In the rows, zero is written as 128.
Facts:
{bipin bratri detrur dreklem fladufluk flepeklis flononus gaklos gepul grodrem kastufe kisin letik medodes milon niflin ninu notrir nuplur plasam pleskidrul plikas plutrek satube skiflor tretesin tretra troso virer visko vostis vuste zisir} ε b
{brumi drilodrul flukin kivo kizo klagril lifus nuros riba stastur troken zibral} ε f
{bubrem buzu diskom nozor pogron rogrim sepur skesan sogros soplik tezer zipan} ε e
{desifle druflafar fivas gufle klekon klikledo ladak mafuflin plasem plidim robur rofarik skona skudrer tridra tupiben vanu voklem zakon zuklubros} ε d
{drebe fefa fudram gada gastak gremo grumos klazur klotrotes nirivam nuzar nuzur pagi pibul pletel plipir pliza pluska roflepus sagri sogrum stomam sugiton tedran tukluk veli vofli vostos zadrom ziskeve zistam} ε a
{feflo kodru palek plebemu plezapok rebi rumes sigegor skodrogus zatrok zogun} ε c
{flafi kagok keman klaskom klukir listin rukal susok truku} ε g
{bipin bubrem detrur diskom drebe dreklem drilodrul druflafar fefa fivas fladufluk flepeklis flononus fudram gaklos gepul gremo kagok kastufe kizo klagril klaskom klazur klotrotes klukir kodru ladak letik lifus listin niflin ninu notrir nuzar nuzur pagi palek pibul plasam plasem plebemu pleskidrul pletel plezapok plidim plikas plipir pogron rebi riba robur rofarik rogrim rukal rumes sagri sigegor skiflor skona skudrer sogros sogrum stomam sugiton susok tedran tridra troken virer vofli vostis vostos vuste zadrom zakon zibral zipan ziskeve zistam} ξ 326
{bratri brumi buzu desifle feflo flafi flukin gada gastak grodrem grumos gufle keman kisin kivo klekon klikledo mafuflin medodes milon nirivam nozor nuplur nuros pliza pluska plutrek roflepus satube sepur skesan skodrogus soplik stastur tezer tretesin tretra troso truku tukluk tupiben vanu veli visko voklem zatrok zisir zogun zuklubros} ξ 538
bipin π kastufe plipir
brumi π plasam
buzu π vofli ninu
detrur π kivo
diskom π roflepus
druflafar π voklem
fefa π skiflor
fivas π troso
fladufluk π klikledo
flafi π rukal
flepeklis π bratri
flukin π diskom
gaklos π klaskom
gepul π feflo flukin
gremo π pibul
grodrem π ziskeve
grumos π vanu
gufle π susok
kastufe π truku
keman π tretra
kivo π skudrer
kizo π lifus
klagril π plasem pogron skudrer
klaskom π zisir
klazur π voklem
klikledo π flukin
klotrotes π zipan
klukir π kagok
listin π gremo flepeklis
mafuflin π gada
medodes π nuzur
niflin π riba skesan
nirivam π klekon
notrir π dreklem
nuzur π troken bratri
pagi π tezer
palek π tupiben
pibul π bratri zatrok
plasam π virer
plasem π detrur plikas skudrer
plebemu π buzu nuplur
pletel π tupiben
plidim π skona
pliza π klotrotes tupiben
pluska π rofarik
plutrek π kizo
rebi π letik
robur π skesan
rofarik π roflepus diskom
rumes π kodru
sagri π plutrek
satube π plasem
sepur π detrur
sigegor π kisin
skiflor π flononus fefa
sogros π tupiben
sogrum π drebe
soplik π satube
stomam π milon vostis
sugiton π truku kastufe
tedran π tretesin
tezer π ninu buzu
tretesin π sogrum tedran
troken π nuzur
troso π druflafar
tupiben π pletel
veli π susok gufle
vostis π milon vuste
vostos π zogun
zibral π milon
zisir π klaskom
ziskeve π grodrem
zistam π nuzar zadrom
zogun π ladak nozor
[bipin brumi bubrem buzu desifle detrur diskom dreklem drilodrul druflafar fivas fladufluk flepeklis flononus fudram gada gastak gremo grumos gufle kagok kisin kivo kizo klagril klaskom klazur klekon klikledo klukir kodru medodes ninu nirivam nozor nuplur nuros nuzar pagi pibul plasam plasem pleskidrul pletel plezapok plidim plikas plipir pliza pluska plutrek pogron rebi riba robur rofarik roflepus rumes sagri satube sigegor skiflor skodrogus skona soplik susok tezer troso truku tupiben vanu virer visko vofli voklem vostis vostos vuste zadrom zakon zisir zistam zogun] σ h
[bratri drebe fefa feflo flafi flukin gaklos gepul grodrem kastufe keman klotrotes ladak letik lifus listin mafuflin milon niflin notrir nuzur palek plebemu rogrim rukal sepur skesan skudrer sogros sogrum stastur stomam sugiton tedran tretesin tretra tridra troken tukluk veli zatrok zibral zipan ziskeve zuklubros] σ i

Known rows:
[151 122 124 124 139 143 127 120 123 139 107 124 130 107 129 117 134 129
 105 122  91 123 122 113 115 138 123  91 114 118 154 124 141 128 114 120
 137 121 138] : skiflor
[104 118 128 147 131 161 133 114 122 142  98 128  90  97 126 103 147 124
 131 150  92 127  77 136 116 148 120 107 109 117 154 118 134 137 119 101
 192 154 143] : klikledo
[ 88 137 125 130 119  87 126 128 132 111 142 114 102 158 134 132  97 154
 125 113 213 116 144 144 127 142 124 113 109 133 111 134 149 130 114 153
 101 122  99] : ziskeve
[171 126 124 123 143 139 127 124 123 134 109 135 117 124 128 121 127 126
  99 111 121 117 107 123  96 137 117 103 101 125 140 129 121 136 115 106
 150 118 110] : nirivam
[ 93 132 123 121 112  85 118 136 139 115 152 126 113 159 134 133  99 159
 110  97 209 118 143 151 119 140 122 105 108 129 122 145 161 139 120 144
  95 121  94] : stomam
[162 125 121 118 141 134 126 121 130 137 122 136 128 107 129 125 119 133
  90  99 121 128 119 115  96 134 123  88 104 125 151 123 141 136 108 110
 143 108 118] : zistam
[ 87 127 121 128 107  89 116 134 141 118 144 125 115 159 134 120 114 157
 117 121 192 118 142 154 132 140 119 104 113 122 139 149 167 135 122 148
  89 133 105] : niflin
[154 120 136 125 133 151 127 112 119 144  91 132 114 127 130 108 148 123
 108 146  81 121 107 123 132 144 116 112 127 120 146 130 114 132 120 116
 141 143 141] : gufle
[ 95 132 122 122 112  84 119 134 140 114 151 126 111 158 135 131  99 158
 108 100 216 120 142 151 119 140 121 104 107 130 120 143 162 137 117 143
  96 120  93] : sugiton
[167 120 131 113 142 138 130 117 122 134 124 121 128 108 129 134 116 128
  96  91 118 125 124 111 104 137 122  85 113 122 137 129 128 129 105 115
 135 102 123] : pletel
[151 122 125 127 140 146 130 114 121 138 107 117 129 104 129 120 131 126
 109 127  87 122 122 111 118 139 122  94 118 119 150 124 138 126 110 121
 139 120 139] : plasam
[175 116 153 104 134 151 130 112 109 139 104 127 117 130 130 131 136 121
 101 116  93 118 117 124 137 146 114 100 124 117 123 142 104 130 114 117
 129 123 137] : buzu
[153 131 128 126 151 144 138 109 115 133 112 113 118 107 128 129 116 122
 117 116 108 123 125 105 110 139 126 100 115 129 126 113 122 122 105 125
 146 108 132] : nuzar
[122 128 120 130 123 131 126  97 126 126 102 124  97 126 134  86 122 129
 110 159 182 125 124 160 136 136 108  77 119 132 133 118 108 141 103 169
 103 114 125] : gubro
[166 124 128 130 140 148 128 121 119 137  98 123 120 121 127 116 138 120
 116 132  95 115 111 122 114 139 116 110 109 121 148 131 119 129 120 117
 142 135 131] : visko
[ 94 137 139 141 108 127 126 134 134 110 115 117  97 171 137  58 102 160
 163 197 109 131 145 121 177 152 140 179 133 146 130 105 137 122 108 187
  70 155 113] : skudrer
[115 132 121 153 150 155 147 116 112 129 106 104  83  90 123 116 123 117
 146 134 130 119  84 128  92 147 124 113  87 129 122 106 116 129 111 108
 205 131 125] : roflepus
[146 125 139 122 136 146 130 108 118 143 107 138 117 110 131 119 134 127
 104 131  78 129 120 116 128 145 127 102 119 122 144 116 132 130 105 115
 141 124 146] : bubrem

Rows:
No name comes twice in this set of rows, the named rows included.
[184 119 126 108 137 136 120 131 127 136 119 143 127 124 129 127 125 130
  82  88 130 121 107 127  94 134 111  90 100 119 147 144 123 141 116 100
 140 116 104] => pliza
[156 118 124 121 136 140 121 123 129 139 120 131 134 106 130 114 136 132
  95 112  95 125 122 119 110 135 120  81 116 115 164 131 147 133 114 115
 130 119 133] => bipin
[ 85 166 102 151 135  59 121 106 132 127 110 131 112 185 139 159 112 146
 108 144 233 109 160 137 119 133 133 121 115 139 122 122 147 129 116 145
 108 136 119] => nuzur
[109 119 114 145 134 150 130 123 130 136 119 125 109  77 126 105 134 131
 119 122  96 131  96 130  98 141 124  86  98 116 166 113 161 137 116 105
 179 129 135] => fladufluk
[157 129 126 124 146 140 134 115 120 134 116 122 121 105 128 131 117 126
 104 108 118 126 121 109 104 139 126  96 108 128 138 120 131 129 104 118
 148 108 125] => fudram
[161 145 103 147 150 119 119 107 125 152  72 149 132 143 133 132 158 118
  88 159 120 109 122 117 105 130 120 109 111 123 166 123 123 135 123 105
 147 145 136] => medodes
[117 136 133 130 101 116 112 148 144 113 126 155  98 185 137  63 107 168
 132 166 147 129 128 149 154 150 129 174 106 140 139 121 137 144 118 155
  81 160  82] => sepur
[148 152 100 152 156 115 124  96 122 154  68 138 134 131 134 147 152 117
  91 162 107 114 137 102 109 129 129 104 117 126 164 109 133 125 113 117
 145 137 157] => flepeklis
[176 116 141 119 142 150 136 117 107 132  99 103 122 125 126 124 133 115
 118 127  93 109 120 117 128 142 111 101 123 118 125 143 103 120 120 129
 129 126 135] => nuplur
[183 125 122 124 129 161 115 144 143 132 112 161 135 112 132  52 117 150
 107 145  41 143 117 102 116 139 135 138 101 134 183  99 146 141 102 125
 113 128  99] => klagril

The same elements again, as new rows of numbers:
Known rows:
[127 109 109 149 141 142 141 108 129 116 157 127 114 127 146 127 120 129
 110 109 150 126 123 127  99 152 123  98 133 112 123  95 127 120 132 121
 110 141 121 126 122 164 109 126 120 125 132 135 137 162 127 135 136 126] : plidim
[139 118 170 132 174  98 139 102 129  94 103 122 106 146  79 115 164 137
  85 124 123 122 151 132 163  82 160 160 120 122 122 164 159 136 106 106
 134 117 127 173 109  73 120 108 119 127 119  95 144 134 155 129 126 146] : palek
[123 132  99 133 137 164 123 103 119 142 143 134 141 131 165 124 115 106
 129 116 132 128 135 124  94 146 119 102 132 112 128  97 132 131 138 148
 129 137 141 126 121 132 115 142 119 123 139 120 122 123 119 141 137 110] : gufle
[130 126 102 125 111 141 142 174 136 168 151 135 129 106 151 141 122  97
 143 137 142 124  97 154 110 161 115 114 145 126 120  94  95 107 106 119
 105 163 106 132 174 185 105 154 147 131 112 144 117  64  95  91 126 117] : detrur
[137 142 152 102 147  99 112 156 116 132  87 134 145 126  81 109 161 139
 148 123 118 123 140 133 172 102 158 170 130 153 115 162 148 146 101 135
 148 108 149 173 110  73 150 119 123 120 126  95 125  53 128  91 115 127] : tretesin
[135 133 148 137 156  88 134 155 142 108  95 114 120 145  90 118 157 123
 123 131  95 131 152 124 168  84 159 188 115 173 124 151 151 138 102 114
 134 105 153 139 130  87 133 118 132 149 115 112 130 146 157 107 128 152] : zipan
[126 131  94 120 116 150 114 146 118 151 141 139 150 115 153 123 116 126
 160 113 144 128 116 126 102 162 120 105 142 128 120  98 122 124 131 148
 128 133 150 128 121 152 136 137 122 118 140 130 120  84 103 112 126 111] : visko
[123 119  89 154 139 150 134 136 140 136 149 125 117 134 159 136 111 109
 123 118 136 134 122 123  95 135 118 115 132 119 136 106 124 118 131 124
 112 141 151 110 127 179 121 140 120 145 128 139 131 154 129 137 137 133] : skona
[139 153 183  91 149  95 137 109 115 138  90 127 142 130  95 118 167  97
 118 153  88 114 156 156 180 105 156 163 116 166 109 137 143 152  93 126
 140 126  81 177 158  19  95 136 151 112 112  88 108  64 123  94 124 107] : sepur
[128 136 163 153 162 170  95  83 125 120 120 114 130 125 132 133 164 150
 139 139 107 156 141 151 135 133 118 133 159 141 128 128 107 143 127 145
 116 107 133 143 109 116 115  93 144 130 117 120 116 110 147 130 128 141] : gubro
[130 121 154 115  94 121 158 103 124 121 167 128 126 108 141 134 125 116
 111 145 135 111 112 155 116 178 116  89 129 141 106  82  99 106 125 116
 109 150  42 129 183 126  73 132 160 101 117 146 120 116 107 111 131 109] : klagril
[139 122 160 120 149  80 130 160 129 114  98 126 121 125  65 114 164 157
 134 120 131 124 127 134 176 102 162 173 131 156 112 162 144 131  96 109
 131 113 133 167 114 113 143 107 127 128 119 112 140  94 134  88 114 145] : notrir
[132 152 179 100 133 113 116 106 115 122  86 131 135 141  89 126 149 129
 115 150 100 123 149 131 173  74 142 161 118 115 137 190 140 145 124 134
 162 110 125 151 123  40 141 121 132 118 124 100 126  86 145 140 120 132] : tukluk
[139 119 171 129 155  78 140 123 130  88 105 116 115 137  75 108 164 142
 106 123 111 122 153 129 171 103 167 169 114 169 108 144 156 135 104 110
 133 105 122 160 125  72 119 104 130 126 121 106 137 142 153 108 127 145] : sogros
[137 152 150 120 163 105 143 164 146 164  86 123 114 139 107 143 159  72
 115 163  84 127 138 156 175  67 147 188 122 139 137 164 127 139  78 104
 126 142 122 159 168  94 110 158 149 154  93 107 112  73 133  97 123 133] : skudrer
[126 118  82 145 116 139 126 182 140 145 148 130 128 117 147 131 114 131
 154 112 148 134 104 124  99 153 119 122 142 133 127 105 112 108 126 127
 114 138 159 112 130 203 140 135 123 139 130 150 131 119 117 108 127 135] : virer
[133 146  88 139 164 119 123  64 117 157 128 132 139 133 161 130 102 137
 132 116 141 114 127 127 113 121 117  73 133 115 148 106 120 165 151 156
 101 129 112 106  93 183 137 148 137 138 139 129 109 124 100 137 141  88] : klikledo
[136 125 197 117 133  90 137 101 124  88 105 124 111 137  67 122 157 159
  91 140 120 120 140 132 176  85 149 157 118 116 128 186 141 126 121 109
 144 111 104 159 121  66 129  99 129 116 119 114 147 128 152 137 120 150] : sugiton

Rows:
No name comes twice in this set of rows, the named rows included.
[138 125 181 117 134  75 138 131 130  86 105 117 122 136  70 115 159 153
 114 132 108 123 144 128 177 102 157 170 114 170 113 157 143 129 112 111
 139  99 117 143 134  67 128 100 140 123 119 119 137 132 153 109 123 148] => zibral
[123 124 146 119 100 158 125  70 106 105 158 137 141 124 143 121 116 143
 104 122 147 118 128 127  98 156 112  76 130  83 125 118 122 114 158 147
 144 129 108 132 127 101 112 118 122  92 143 125 132 115 122 163 134 115] => pliza
[128 140 110 100 107 152 126 148 118 173 143 143 152 104 157 131 124  94
 153 134 136 120 110 153 109 167 114 101 144 124 117  91 102 119 111 142
 122 158 102 146 162 145 106 159 142 113 123 126 108  35  88  95 125  95] => satube
[149 131 156 121 174  37 130 116 125 121  87 125 118 127  58 113 153 189
 132 118 143 108 120 137 194  86 161 143 130 155 126 166 134 162 109 116
 105 106 100 155  86 154 161 108 143 138 121 123 132 101 117  84 119 125] => gepul
[135 154 125 110 149 115 104 189 131 151  75 132 147 134  98 118 153 116
 164 130  96 135 140 126 168  81 153 193 129 156 132 170 144 143  99 139
 154 106 188 152 120  93 166 133 124 143 123 100 119  50 132  92 116 136] => milon
[124 111 129 146 102 152 137 109 131  97 166 128 119 129 139 128 113 142
  96 121 147 126 120 122  93 144 113  95 131  86 134 124 114  90 151 127
 135 131 134 117 140 150 119 114 122 114 133 143 144 144 138 157 134 145] => pagi
[124 132 127 117  99 140 125  99 114 116 152 131 150 119 152 121 116 132
 135 122 126 122 130 123 105 168 117  95 125 143 117  93 122 122 148 150
 135 120 111 109 138 108 113 126 134 103 142 134 118 127 119 132 133 110] => brumi
[139 162 137 122 192  88 115  84 124 149  67 126 131 154 103 126 142 125
 118 137 100 118 154 130 180  43 148 153 119 124 156 179 148 182 121 140
 130 111 134 142  90 100 153 138 134 152 122  96 114  99 131 130 131 112] => feflo
[126 161  97 133 126 124 116  79 123 164 122 132 141 139 164 146  87 136
 135 138 130 118 116 124 117 101  98  81 128  94 172 141 100 155 171 162
 119 125 120  78 111 189 160 153 146 145 136 148 107 109 106 158 138  99] => roflepus
[123 119  92 156 142 156 136 124 140 136 148 125 112 136 162 139 110 107
 110 120 134 134 126 123  93 126 115 109 131 100 141 111 125 119 136 124
 114 144 148 111 126 174 117 142 119 145 128 137 131 162 134 150 138 133] => kodru
[128 137 126 110 118 145 139  97 116 146 150 133 147 116 163 127 125  92
 127 137 123 116 132 147 108 170 120  93 129 139 111  75 119 129 126 142
 121 148  79 138 165 102  83 147 146 106 128 119 105  94 102 117 136  91] => soplik
[117 147 141  75 141 135  93 198 118 179  61 140 138 119  97 145 145 112
 201 156  99 154 131 121 192 117 136 217 123 174 115 174 159 182 100 111
 143 126 127 133  96  58 151 143 111 136 129 112 125 140 136 110  99 124] => bratri
[142 170 150 108 157  48 117  93 121 136  70 121 145 142  90 123 138 155
 142 144  94 109 144 127 195  64 149 150 112 174 147 170 132 184 133 149
 128  89 109 113 104 101 166 129 159 144 124 118 104  95 126 109 127 107] => flukin
[132 138 167 125 132 100 129 140 139 116  92 122 113 143  84 135 147 132
 107 149 103 131 138 127 172  65 141 177 117 119 146 197 133 129 119 113
 148 114 140 135 131  89 146 120 131 141 113 122 136 122 157 135 122 157] => drebe
[124 133 106 130 140 167 123  91 118 143 141 135 135 135 167 129 113 103
 116 120 131 128 136 126  96 136 115  98 131  96 135 107 133 132 142 145
 129 141 135 127 118 127 113 145 117 123 138 116 122 130 120 154 139 108] => skodrogus

